Here is a tiny trained network, its code and every weight. The questions are about switching its units off for an input and a class, where a switched-off unit gives its printed mean instead of its output.

import numpy as np


def w(rows, s, z=0):
    codes = np.array(rows[::2]) - 128.0
    scale = np.full(codes.shape[1], s)
    scale[-1] = z or s
    return codes * scale


def norm(h):
    return h / np.sqrt((h * h).mean(-1, keepdims=True) + 1e-5)


def f(y):
    return np.maximum(y, 0)


def log_softmax(a):
    a = a - a.max(-1, keepdims=True)
    return a - np.log(np.exp(a).sum(-1, keepdims=True))


def net(x, mask):
    res = np.array(x, float).reshape(1, 3) / 4 @ E
    u = 0
    for l in range(4):
        y = f(norm(res) @ A[l][:, :-1].T + A[l][:, -1])
        res = res + np.where(mask[u : u + 4], y, B[l][:, -1]) @ B[l][:, :-1]
        u += 4
    return log_softmax(norm(res)[-1] @ U[:, :-1].T + U[:, -1])


A, B = {}, {}
E = w([
[62,64,38,192,185,66,49,148],'x0',
[200,8,109,107,78,142,100,118],'x1',
[119,146,36,77,61,116,92,115],'x2',
],0.012)
A[0] = w([
[159,88,254,134,125,151,238,131,197],'0.n0',
[181,92,175,142,74,159,111,91,152],'0.n1',
[213,130,239,107,74,193,210,100,39],'0.n2',
[198,146,236,107,118,222,137,104,2],'0.n3',
],0.008,0.0037)
B[0] = w([
[67,132,218,205,133,145,130,184,254],'0.n0',
[81,98,81,82,126,157,147,250,201],'0.n1',
[140,172,181,193,69,224,188,121,248],'0.n2',
[198,243,153,175,151,174,144,45,211],'0.n3',
],0.011,0.0091)
A[1] = w([
[98,234,110,194,163,138,137,116,208],'1.n0',
[234,183,195,90,78,201,97,39,2],'1.n1',
[130,102,169,128,184,59,2,172,54],'1.n2',
[139,207,219,115,61,143,165,36,40],'1.n3',
],0.0084,0.0052)
B[1] = w([
[98,112,183,47,63,88,140,147,254],'1.n0',
[205,129,154,218,235,156,160,67,181],'1.n1',
[170,121,82,227,139,142,91,120,166],'1.n2',
[124,172,2,203,116,168,148,108,210],'1.n3',
],0.0097,0.0095)
A[2] = w([
[233,52,101,119,175,230,228,75,209],'2.n0',
[163,122,73,198,221,52,82,243,3],'2.n1',
[152,91,154,148,99,3,58,208,163],'2.n2',
[168,101,169,136,111,19,125,70,58],'2.n3',
],0.007,0.0061)
B[2] = w([
[173,215,191,130,59,145,130,221,254],'2.n0',
[99,68,101,184,170,141,51,1,174],'2.n1',
[115,87,134,167,172,198,83,68,210],'2.n2',
[105,124,21,183,155,165,87,132,128],'2.n3',
],0.0096,0.0072)
A[3] = w([
[150,119,28,229,152,42,65,59,60],'3.n0',
[36,171,154,110,114,110,146,180,117],'3.n1',
[255,53,134,141,153,85,227,46,3],'3.n2',
[110,39,12,217,160,43,91,92,16],'3.n3',
],0.0084,0.0042)
B[3] = w([
[76,72,135,197,224,235,90,8,236],'3.n0',
[232,98,39,39,162,45,81,59,212],'3.n1',
[88,138,161,79,203,15,84,180,128],'3.n2',
[145,8,115,226,161,226,104,1,254],'3.n3',
],0.0081,0.0062)
U = w([
[62,91,208,155,203,38,120,166,89],'0',
[69,217,45,6,124,17,56,71,107],'1',
[54,40,39,201,202,183,24,27,172],'2',
[199,219,191,205,69,204,206,188,190],'3',
[202,47,44,43,30,141,61,221,2],'4',
],0.012,0.0063)

Each question gives the input, the list of numbers given to net, and the class t.
The units are the neurons (one row each of A and B). Each row of codes is followed by its name. A weight is (code - 128) times the scale printed after its matrix; where a second scale follows, it is the last column's (A, B and U).
mask holds one flag per neuron, layer by layer. A switched-off neuron (its flag False) gives its mean, the last column of its row in B, instead of its output. The means were averaged over made-up inputs and are rounded, as every weight is.
A unit's drop is (log p(t) with every unit on - log p(t) with that unit switched off) / (log p(t) with every unit on - log p(t) with every unit switched off).
The circuit of an input: a set's keep is (log p(t) with only the set's units on - log p(t) with every unit switched off) / (log p(t) with every unit on - log p(t) with every unit switched off). Starting from the 12 units with the biggest drops (on a tie, the unit counted first), units are removed one at a time, each time the one whose removal leaves the highest keep (on an exact tie, the one counted first), for as long as the keep stays at least 0.8.
circuit, biggest first: the units of the circuit, biggest drop first
unit that matters most: the unit with the biggest drop
top k neurons: the k neurons with the biggest drops, biggest first
drop of u: that unit's drop, to one decimal
input [-3,6,6], class 4: circuit, biggest first => (0.n3, 0.n1)
input [1,0,-4], class 0: top 2 neurons => (0.n2, 3.n3)
input [1,5,2], class 4: unit that matters most => 0.n0
input [0,-4,-5], class 0: top 4 neurons => (0.n2, 2.n0, 0.n3, 3.n1)
input [3,-2,-6], class 2: top 2 neurons => (0.n2, 0.n3)
input [0,0,1], class 2: top 3 neurons => (1.n1, 0.n2, 0.n3)
input [-1,-1,5], class 1: top 2 neurons => (0.n2, 0.n3)
input [-1,2,2], class 4: top 3 neurons => (0.n1, 0.n3, 1.n1)
input [0,-7,-3], class 1: top 2 neurons => (3.n1, 0.n2)
input [2,-1,-1], class 2: top 2 neurons => (0.n2, 0.n3)
input [1,8,-1], class 4: top 2 neurons => (0.n2, 0.n3)
input [0,-1,1], class 1: top 2 neurons => (0.n2, 0.n3)
input [0,3,3], class 4: drop of 0.n0 => 0.4
input [3,-5,-7], class 0: top neuron => (3.n3)
input [-4,-7,8], class 1: drop of 0.n2 => 0.2
